array([[551,  74, 823, 351, 367, 810, 491, 648, 573, 262],
       [787, 529, 662, 126, 494, 910, 546, 811, 299, 715],
       [241, 376, 856, 633, 428, 126, 834, 481, 398, 443],
       [268, 208, 777, 757, 432, 288, 648, 412, 670, 219],
       [228, 460, 685, 848, 498,  96, 731, 383, 582, 385],
       [812, 502, 624, 137, 533, 972, 475, 796, 402, 668],
       [431, 441, 406, 963, 621, 463, 421, 325, 964, 281],
       [402, 261, 953, 306, 332, 444, 772, 660, 245, 484],
       [489,  78, 723, 565, 419, 747, 419, 513, 784, 155],
       [729, 880, 153, 748, 758, 718, 330, 471, 830, 683]]) ans = 262

array([[6378, 8285, 7239, 5418, 5825, 3726, 7023],
       [8848, 2873, 8386, 4909, 5994, 6344, 7539],
       [5569, 8352, 3391, 6426, 5071, 5306, 8215],
       [7515, 7866, 4981, 7372, 6519, 5173, 7982],
       [7907, 6605, 5156, 7188, 5703, 5918, 8338],
       [4362, 8194, 7306, 4120, 4910, 4455, 6499],
       [5541, 7660, 6588, 4043, 4784, 3797, 7328],
       [4599, 7661, 6808, 3341, 4205, 4487, 6681]]) ans = 7023

array([[53, 45, 43, 53, 54, 51, 51, 58, 56, 52, 50],
       [54, 42, 41, 55, 54, 50, 51, 57, 56, 52, 51],
       [67, 54, 28, 73, 57, 25, 40, 85, 98, 52, 64],
       [55, 34, 36, 57, 55, 51, 53, 57, 55, 53, 51],
       [65, 57, 31, 70, 57, 28, 41, 83, 94, 52, 62],
       [62, 10, 33, 65, 43, 36, 49, 37, 50, 47, 62],
       [42, 40, 54, 39, 52, 70, 59, 38, 25, 52, 40],
       [54, 41, 40, 55, 55, 51, 52, 58, 56, 52, 51],
       [43, 34, 51, 40, 52, 72, 61, 37, 23, 52, 40]]) ans = 50

array([[45, 35, 48, 81, 65, 44, 50, 44, 48, 39, 37],
       [65, 53, 37, 61, 71, 24, 52, 56, 64, 27, 66],
       [48, 57, 53, 36, 45, 18, 51, 59, 49, 41, 53],
       [44, 58, 38, 51, 44, 38, 46, 58, 56, 38, 48],
       [51, 37, 33, 70, 56, 56, 46, 35, 49, 36, 45],
       [55, 32, 38, 35, 53, 49, 50, 49, 49, 47, 47],
       [43, 64, 42, 54, 55, 66, 50, 15, 72, 41, 41],
       [36, 44, 49, 44, 30, 53, 41, 36, 35, 52, 30],
       [45, 48, 48, 33, 43, 24, 45, 64, 44, 42, 50],
       [40, 73, 45, 51, 50, 61, 50, 38, 79, 44, 37]]) ans = 37

array([[ 151,  -90, -162,  -91,  128,   39, -176, -237, -230, -118, -344,
         -42],
       [ 133,  186,  -97,  -60,  104,  134,  -29, -217, -321, -319, -600,
         -39],
       [-399,  -35,  151,  -69, -231, -262, -384,   65, -151, -237, -544,
        -390],
       [-170, -164, -491,  194, -337, -136,  293, -116, -117, -915,  194,
        -614],
       [ 172,  146, -740, -505,   42,  -19,  138, -321, -122, -784,   17,
        -243],
       [  13,   15, -261,   -5,  -52,  286,  -68, -119, -277, -584, -208,
         -43],
       [ -89, -248,  -83,  -74,  -10,   82,  266, -461, -466,  230,  -37,
         185],
       [-156,  -55,   -1,  -97, -164, -313, -275,   97, -153, -243, -569,
        -511],
       [ -92, -155, -171, -310,  -47, -238, -237, -187, -150,  -41, -241,
        -184],
       [-265, -427,  -52, -247,  -88, -299,  -57, -264, -273,  322,   -7,
        -173],
       [  -6, -478, -660, -515, -144, -361,  124, -476,  -96,   53,  516,
         -95]]) ans = -42

array([[83, 41, 71, 56, 54, 40, 53, 51, 41, 71, 61, 52, 36, 39],
       [29, 72, 44, 29, 79, 69, 84, 34, 37, 86, 57, 55, 36, 68],
       [40, 54, 36, 42, 64, 47, 80, 36, 38, 83, 60, 63, 47, 66],
       [64, 40, 39, 34, 46, 41, 43, 52, 51, 68, 54, 45, 25, 49],
       [36, 72, 44, 75, 64, 80, 68, 34, 19, 71, 90, 65, 52, 51],
       [47, 73, 71, 29, 80, 74, 81, 40, 38, 82, 58, 49, 30, 52],
       [79, 42, 61, 53, 51, 43, 48, 51, 42, 69, 62, 49, 32, 41],
       [29, 58, 15, 75, 46, 76, 43, 34, 19, 63, 91, 62, 45, 54],
       [33, 40, 15, 30, 49, 40, 73, 40, 51, 85, 54, 60, 40, 73],
       [73, 56, 68, 57, 55, 70, 43, 49, 32, 63, 73, 45, 25, 39]]) ans = 39
